Below is a small trained network, with its code and all its weights. Each question gives an input and a class and asks what happens when units are switched off, that is, made to give their printed mean instead of their output.

import numpy as np


def w(rows, s, z=0):
    codes = np.array(rows[::2]) - 128.0
    scale = np.full(codes.shape[1], s)
    scale[-1] = z or s
    return codes * scale


def norm(h):
    return h / np.sqrt((h * h).mean(-1, keepdims=True) + 1e-5)


def f(y):
    return y / 2 * (1 + np.tanh(0.7978845608 * (y + 0.044715 * y**3)))


def log_softmax(a):
    a = a - a.max(-1, keepdims=True)
    return a - np.log(np.exp(a).sum(-1, keepdims=True))


def net(x, mask):
    res = np.array(x, float).reshape(1, 3) / 4 @ E
    u = 0
    for l in range(4):
        y = f(norm(res) @ A[l][:, :-1].T + A[l][:, -1])
        res = res + np.where(mask[u : u + 5], y, B[l][:, -1]) @ B[l][:, :-1]
        u += 5
    return log_softmax(norm(res)[-1] @ U[:, :-1].T + U[:, -1])


A, B = {}, {}
E = w([
[146,135,108,99,127,153,48],'x0',
[140,128,183,71,1,204,137],'x1',
[142,97,148,155,196,202,123],'x2',
],0.0041)
A[0] = w([
[97,149,44,111,113,188,41,125],'L0N1',
[105,124,168,149,126,124,254,58],'L0N2',
[115,58,153,162,162,204,112,82],'L0N3',
[107,186,126,82,84,88,135,39],'L0N4',
[150,111,94,90,131,131,82,4],'L0N5',
],0.006,0.0039)
B[0] = w([
[87,215,148,167,114,174,166,254],'L0N1',
[220,247,127,233,118,95,213,191],'L0N2',
[170,220,192,20,154,113,192,176],'L0N3',
[248,125,177,42,182,145,253,161],'L0N4',
[192,243,87,85,86,101,60,96],'L0N5',
],0.0045,0.0022)
A[1] = w([
[149,204,136,38,117,12,136,65],'L1N1',
[185,232,74,69,116,157,36,2],'L1N2',
[53,89,152,197,177,99,75,165],'L1N3',
[163,150,208,123,203,245,148,149],'L1N4',
[2,150,72,87,65,69,144,60],'L1N5',
],0.0051,0.0038)
B[1] = w([
[173,95,199,2,157,226,117,181],'L1N1',
[151,238,147,198,145,119,112,172],'L1N2',
[47,102,77,69,117,140,134,203],'L1N3',
[184,89,130,80,85,108,152,254],'L1N4',
[197,71,119,4,128,229,185,138],'L1N5',
],0.0056,0.0028)
A[2] = w([
[81,141,151,77,130,131,119,85],'L2N1',
[150,253,88,175,162,191,42,2],'L2N2',
[173,129,194,29,202,98,134,93],'L2N3',
[118,20,132,112,112,151,54,145],'L2N4',
[145,82,154,211,174,185,167,190],'L2N5',
],0.0064,0.004)
B[2] = w([
[175,133,62,183,177,96,183,124],'L2N1',
[158,198,254,182,46,101,129,210],'L2N2',
[196,93,83,75,138,220,164,252],'L2N3',
[82,172,169,186,90,46,190,150],'L2N4',
[146,171,132,66,40,138,103,195],'L2N5',
],0.0066,0.0023)
A[3] = w([
[169,171,140,129,132,146,53,132],'L3N1',
[110,169,155,195,130,98,253,24],'L3N2',
[201,82,93,74,191,218,142,3],'L3N3',
[152,109,157,151,70,156,167,74],'L3N4',
[122,66,162,147,33,153,102,35],'L3N5',
],0.0075,0.0029)
B[3] = w([
[177,134,186,132,92,102,209,171],'L3N1',
[198,167,209,126,55,204,82,194],'L3N2',
[159,84,79,9,17,162,255,254],'L3N3',
[55,145,84,146,220,63,65,217],'L3N4',
[88,61,42,199,239,112,111,177],'L3N5',
],0.008,0.0036)
U = w([
[202,44,46,3,60,192,235,183],'0',
[22,45,11,217,248,77,41,145],'1',
[233,251,236,220,50,139,92,2],'2',
],0.011,0.0029)

Each question gives the input, the list of numbers given to net, and the class t.
The units are the neurons (one row each of A and B). Each row of codes is followed by its name. A weight is (code - 128) times the scale printed after its matrix; where a second scale follows, it is the last column's (A, B and U).
mask holds one flag per neuron, layer by layer. A switched-off neuron (its flag False) gives its mean, the last column of its row in B, instead of its output. The means were averaged over made-up inputs and are rounded, as every weight is.
A unit's drop is (log p(t) with every unit on - log p(t) with that unit switched off) / (log p(t) with every unit on - log p(t) with every unit switched off).
unit that matters most: the unit with the biggest drop
top k neurons: the k neurons with the biggest drops, biggest first
top k neurons in layer l: the k neurons of layer l with the biggest drops, biggest first
drop of u: that unit's drop, to one decimal
input [-7,-6,3], class 2: top 2 neurons : L0N2, L3N2
input [-3,-2,2], class 2: top 4 neurons : L1N1, L2N3, L0N4, L3N3
input [6,-5,1], class 2: unit that matters most : L2N2
input [1,-8,8], class 0: top 3 neurons in layer 3 : L3N4, L3N3, L3N5
input [-6,4,-3], class 2: top 2 neurons : L0N2, L3N2
input [-4,-5,2], class 1: top 2 neurons : L2N2, L3N3
input [0,3,0], class 1: top 2 neurons : L3N5, L1N3
input [2,8,7], class 1: top 2 neurons in layer 3 : L3N5, L3N4
input [-5,8,-7], class 1: top 4 neurons in layer 3 : L3N4, L3N5, L3N3, L3N1
input [7,5,-3], class 2: drop of L1N2 : 1.5
input [1,-6,2], class 1: drop of L2N1 : 0.0
input [-4,2,1], class 2: drop of L0N2 : 2.2
